Below is a small trained network, with its code and all its weights. Each question gives an input and a target symbol and asks what happens when units are switched off, that is, made to give their printed mean instead of their output.

import numpy as np


def w(rows, s, z=0):
    codes = np.array(rows[::2]) - 128.0
    scale = np.full(codes.shape[1], s)
    scale[-1] = z or s
    return codes * scale


def f(y):
    return np.maximum(y, 0)


def softmax(a):
    e = np.exp(a - a.max(-1, keepdims=True))
    return e / e.sum(-1, keepdims=True)


def log_softmax(a):
    a = a - a.max(-1, keepdims=True)
    return a - np.log(np.exp(a).sum(-1, keepdims=True))


def net(x, mask):
    ids = ['βγημξφ'.index(c) for c in x.split()]
    T = len(ids)
    res = E[ids] + P[:T]
    q, k, v = (res @ M[0].T for M in (Q, K, V))
    z = softmax(np.where(np.tri(T) > 0, q @ k.T / 3**0.5, -1e9)) @ v
    res = res + np.where(mask[0], z, O[0][:, -1]) @ O[0][:, :-1]
    y = f(res @ A[0][:, :-1].T + A[0][:, -1])
    res = res + np.where(mask[1:9], y, B[0][:, -1]) @ B[0][:, :-1]
    return log_softmax(res[-1] @ U[:, :-1].T + U[:, -1])


Q, K, V, O, A, B = {}, {}, {}, {}, {}, {}
E = w([
[83,167,201,186,126],'β',
[248,203,84,155,129],'γ',
[148,128,179,253,197],'η',
[108,61,241,98,106],'μ',
[238,63,116,144,87],'ξ',
[133,169,206,127,129],'φ',
],0.014)
P = w([
[15,22,36,236,25],'0',
[101,97,198,47,45],'1',
[115,105,216,69,2],'2',
[113,80,164,57,83],'3',
[86,62,155,30,122],'4',
[57,60,67,199,61],'5',
[103,5,58,105,100],'6',
],0.0051)
Q[0] = w([
[151,117,175,143,52],'h1',
[108,137,80,23,161],'h1',
[125,149,253,151,142],'h1',
],0.012)
K[0] = w([
[104,100,5,167,217],'h1',
[115,86,151,42,95],'h1',
[72,59,31,255,74],'h1',
],0.0065)
V[0] = w([
[111,87,107,131,198],'h1',
[74,28,151,80,2],'h1',
[132,228,126,149,156],'h1',
],0.0091)
O[0] = w([
[181,83,202,168,212,3],'h1',
[160,49,88,199,42,40],'h1',
[104,127,168,2,195,132],'h1',
],0.008,0.0025)
A[0] = w([
[189,40,133,106,96,229],'n1',
[86,11,176,123,161,77],'n2',
[191,87,118,109,76,165],'n3',
[66,65,112,115,70,119],'n4',
[184,143,187,136,120,211],'n5',
[55,91,119,54,71,210],'n6',
[235,120,100,190,114,145],'n7',
[198,142,2,102,98,252],'n8',
],0.0081,0.0029)
B[0] = w([
[90,168,167,200,134,199],'n1',
[172,131,175,60,90,150],'n2',
[65,188,125,132,151,197],'n3',
[193,94,177,81,82,159],'n4',
[62,117,107,132,216,186],'n5',
[133,254,131,69,54,155],'n6',
[58,122,202,102,162,222],'n7',
[77,106,112,69,88,254],'n8',
],0.0078,0.0097)
U = w([
[133,139,149,137,107,152],'β',
[2,252,73,91,150,214],'γ',
[72,114,197,143,236,222],'η',
[147,126,225,97,86,16],'μ',
[60,133,147,157,110,86],'ξ',
[118,189,153,151,105,3],'φ',
],0.0081,0.0018)

Each question gives the input, a string of symbols that net reads in full, and the target symbol t.
The units are the heads (3 rows each of Q, K, V and O) and the neurons (one row each of A and B). Each row of codes is followed by its name. A weight is (code - 128) times the scale printed after its matrix; where a second scale follows, it is the last column's (O, A, B and U).
mask holds one flag per unit, heads first, then neurons. A switched-off unit (its flag False) gives its mean, the last column of its rows in O or B, instead of its output. The means were averaged over made-up inputs and are rounded, as every weight is.
A unit's drop is (log p(t) with every unit on - log p(t) with that unit switched off) / (log p(t) with every unit on - log p(t) with every unit switched off).
The circuit of an input: a set's keep is (log p(t) with only the set's units on - log p(t) with every unit switched off) / (log p(t) with every unit on - log p(t) with every unit switched off). Starting from all 9 units, units are removed one at a time, each time the one whose removal leaves the highest keep (on an exact tie, the one counted first), for as long as the keep stays at least 0.8.
units of the circuit, in order: the units of the circuit, biggest drop first
most important unit: the unit with the biggest drop
top k neurons: the k neurons with the biggest drops, biggest first
drop of u: that unit's drop, to one decimal
input η γ η φ, target η: top 2 neurons -> (n8; n5)
input η γ γ η μ β, target η: top 3 neurons -> (n8; n6; n3)
input η γ φ, target η: top 2 neurons -> (n5; n8)
input ξ η φ η η μ, target μ: units of the circuit, in order -> (n2; n4)
input η η β, target η: units of the circuit, in order -> (h1; n8)
input γ μ γ ξ, target γ: units of the circuit, in order -> (n3; h1; n6)
input γ β μ ξ, target γ: most important unit -> n3
input φ γ ξ γ μ, target μ: drop of n2 -> 0.3
input ξ φ ξ, target ξ: drop of n1 -> 0.2
input μ β ξ, target ξ: drop of n5 -> 0.0
